9,5,9,6,8,2
7,2,6,2,8,7
result: 9, 7

2,7,6,5 result: 2, 5

860,-703,-48,95,-540 result: 860, -540

7,2,8,5,0,2
6,8,6,4,5,4
result: 7, 4

199,60,122,119,101 result: 199, 101

19,43,80,8 result: 19, 8

5896,6690,3046,7873,8101
5806,6882,3293,7873,4522
9592,7367,5702,7873,2185
result: 5896, 2185

-711,-783,-129,-214,564
-488,-405,527,-778,141
-486,-568,-681,353,542
result: -711, 542
---
[2029 2283 7812 3458 3613 5359] -> 5359

[[44 49 23 23]
 [ 1 79 22 25]] -> 49

[[62 22 78 31 68 18 17]
 [69 10 53 43 75 45 24]] -> 75

[[100 113 110 112 106]
 [ 58 228 107 139 221]
 [117  97  61  77  94]] -> 221

[[ 32 127 207 219  16]
 [ 78 118 177 131 184]] -> 207

[ 181 -127 -509  546 -864 -224] -> 181
---
[[ 53.0 -47.8   1.2 -60.9   7.3 -53.2 -20.3]
 [-51.7 -21.5 -11.4 -52.7 -25.3 -37.1  15.0]
 [ 62.7 -47.7  14.8  56.2 -39.5 -17.1 -11.2]] ans = -52.7, 62.7

[-60.4  33.0  44.5 -21.0  14.9  80.6  13.8] ans = -21.0, 80.6

[[  6.5  21.4 -37.5  76.8 -21.0]
 [ 16.0 -15.7  -7.0 -69.4  65.3]
 [-47.5 -62.9  -5.9 -23.9  32.3]] ans = -7.0, 76.8

[ 56.8  39.5 -45.7  21.1 -60.9] ans = -45.7, 56.8

[-50.3  11.2 -83.0 -15.7  39.0] ans = -83.0, 39.0

[[-13.7  11.4  36.5 -15.4   1.7]
 [  0.8 -70.7 -22.3  23.6  -8.4]
 [ 22.4 -11.3  11.1 -14.6  14.6]] ans = -22.3, 36.5
---
 14.4   11.4  -24.8    4.1   11.8
 39.2   18.3  -81.8  -30.9   51.9
 20.5   18.4    3.4   -2.5   32.6
-> 51.9

  1.2    4.3   10.2   15.2   -3.0  -15.4    0.9
-26.0   -3.9  -23.2    4.5  -26.0  -20.1   33.7
-21.9  -34.9  -73.1   19.8   -0.2  -26.6   43.5
-> 33.7

 49.3   33.1   33.9  -40.4   14.8  -23.6   -7.3
 31.2  -77.5   -4.4   16.3   -9.8  -13.0   21.6
-12.6    1.7   -1.5  -14.5   28.4   39.8   26.4
-> 21.6

33.9  51.2  32.6  23.3  13.8  79.8  18.2
 7.6  29.5  34.4  21.6  16.6   6.4  16.3
 7.0  14.6   8.9  16.3  42.7  20.5  42.5
-> 16.3

-19.4  -63.5   -0.4    0.5  -21.5  -48.0
 26.3   22.1   40.5   19.3   25.9   36.7
 28.9    5.3   17.4   26.2   12.3   12.0
-> 36.7

 46.2   74.2    3.6   -9.3  -54.4   10.9  -27.2
 42.1   72.6  -10.4   -4.9  -38.6    7.0  -18.2
 34.0   19.9  -72.0    8.0  -53.2   27.0    1.3
-> -18.2

-22.4  -21.6   30.5   45.9   10.1   55.6   47.4
 47.0  -18.5  -56.4  -14.3    3.5   12.6   17.9
-42.7    2.6   61.7    6.8  -14.3  -56.0  -68.1
-> 17.9
---
[69.8 25.3 59.5 16.2 28.4]
28.4, 69.8

[ -9.1  11.8 -79.6 -77.7 -21.9 -53.6   8.5]
8.5, -9.1

[[-59.7  68.7 -69.2 -41.0  43.9  35.3]
 [ 33.9 -40.0  19.4  -6.2 -11.1 -15.2]
 [ 25.6 -49.8 -26.5  48.8  40.6  42.7]]
35.3, 25.6

[  7.6 -69.3 -32.9  26.7  41.0  42.8]
42.8, 7.6

[-31.5 -48.5  14.0  60.5  26.6]
26.6, -31.5

[-70.8  34.8   6.6 -51.4 -15.3 -69.3  21.2]
21.2, -70.8

[[  3.7   7.9  31.8  61.7]
 [ 46.7   9.0  19.4 -48.7]
 [-41.4 -64.4  47.7  38.3]]
61.7, -41.4

[[-20.4 -14.9 -21.9  67.8]
 [-20.5 -14.9  15.0   5.0]]
67.8, -20.5

[[ -7.2  21.8 -45.0 -28.0]
 [ 14.3  59.7  37.5 -78.2]
 [-11.3  21.6  -6.6  16.2]]
-28.0, -11.3

[-2.2 48.5 74.5  4.6]
4.6, -2.2
---
[-23.4  73.8  26.2  29.4] | -23.4
[-16.1   3.7  21.1  26.3 -62.5 -15.0] | -16.1
[-23.7  72.2 -42.5 -69.2  -6.7] | -23.7
[-11.6  -1.6 -78.5  71.0] | -11.6
[ 57.5  25.3 -42.9  69.1 -36.9] | 57.5
[-65.9   9.9 -50.4 -32.8  27.2] | -65.9
[ 60.1  44.5   3.4   3.7  27.4 -24.4  23.6] | 60.1
[ 73.4  -7.1 -24.2 -16.6 -76.2  29.5  23.6] | 73.4
[-40.0  10.3  58.7 -59.5 -46.9] | -40.0
---
[  2.9 -42.9 -46.6 -32.2  63.6 -18.7] gives -46.6

[-44.3  56.2 -43.0 -56.8 -63.7] gives 56.2

[[-14.4 -56.1  11.5  72.8 -19.6  67.7  29.8]
 [  7.6 -61.2   6.6  49.0 -10.2  40.7  17.2]] gives 49.0

[[-29.1 -16.4 -50.4 -55.1 -28.1  -3.6 -51.5]
 [ 42.4  66.1   9.5 -13.3  28.9 -76.5 -59.3]
 [-42.3 -29.9  63.0  -5.1  17.1 -44.9 -71.7]] gives -5.1

[ 13.2  -1.4 -70.6  22.7] gives 13.2

[[ 42.0  83.1 -40.5  24.6 -29.6  21.0]
 [-46.9  33.0   7.1   5.5  41.5  -7.4]
 [-51.3 -13.0 -10.3  19.3 -18.7 -10.9]] gives -10.3

[ -4.3  62.6 -44.3   0.8] gives -4.3

[[ 12.6 -34.5  73.1 -19.0  26.9  78.1 -41.6]
 [ -5.8  -8.0   1.9   0.9   8.9  13.5   5.0]
 [-32.3 -38.3  -7.6  52.4   3.0  22.7  71.8]] gives 52.4

[[-10.6   0.3  21.3  19.7]
 [-20.7 -42.5 -82.0   3.8]] gives -20.7
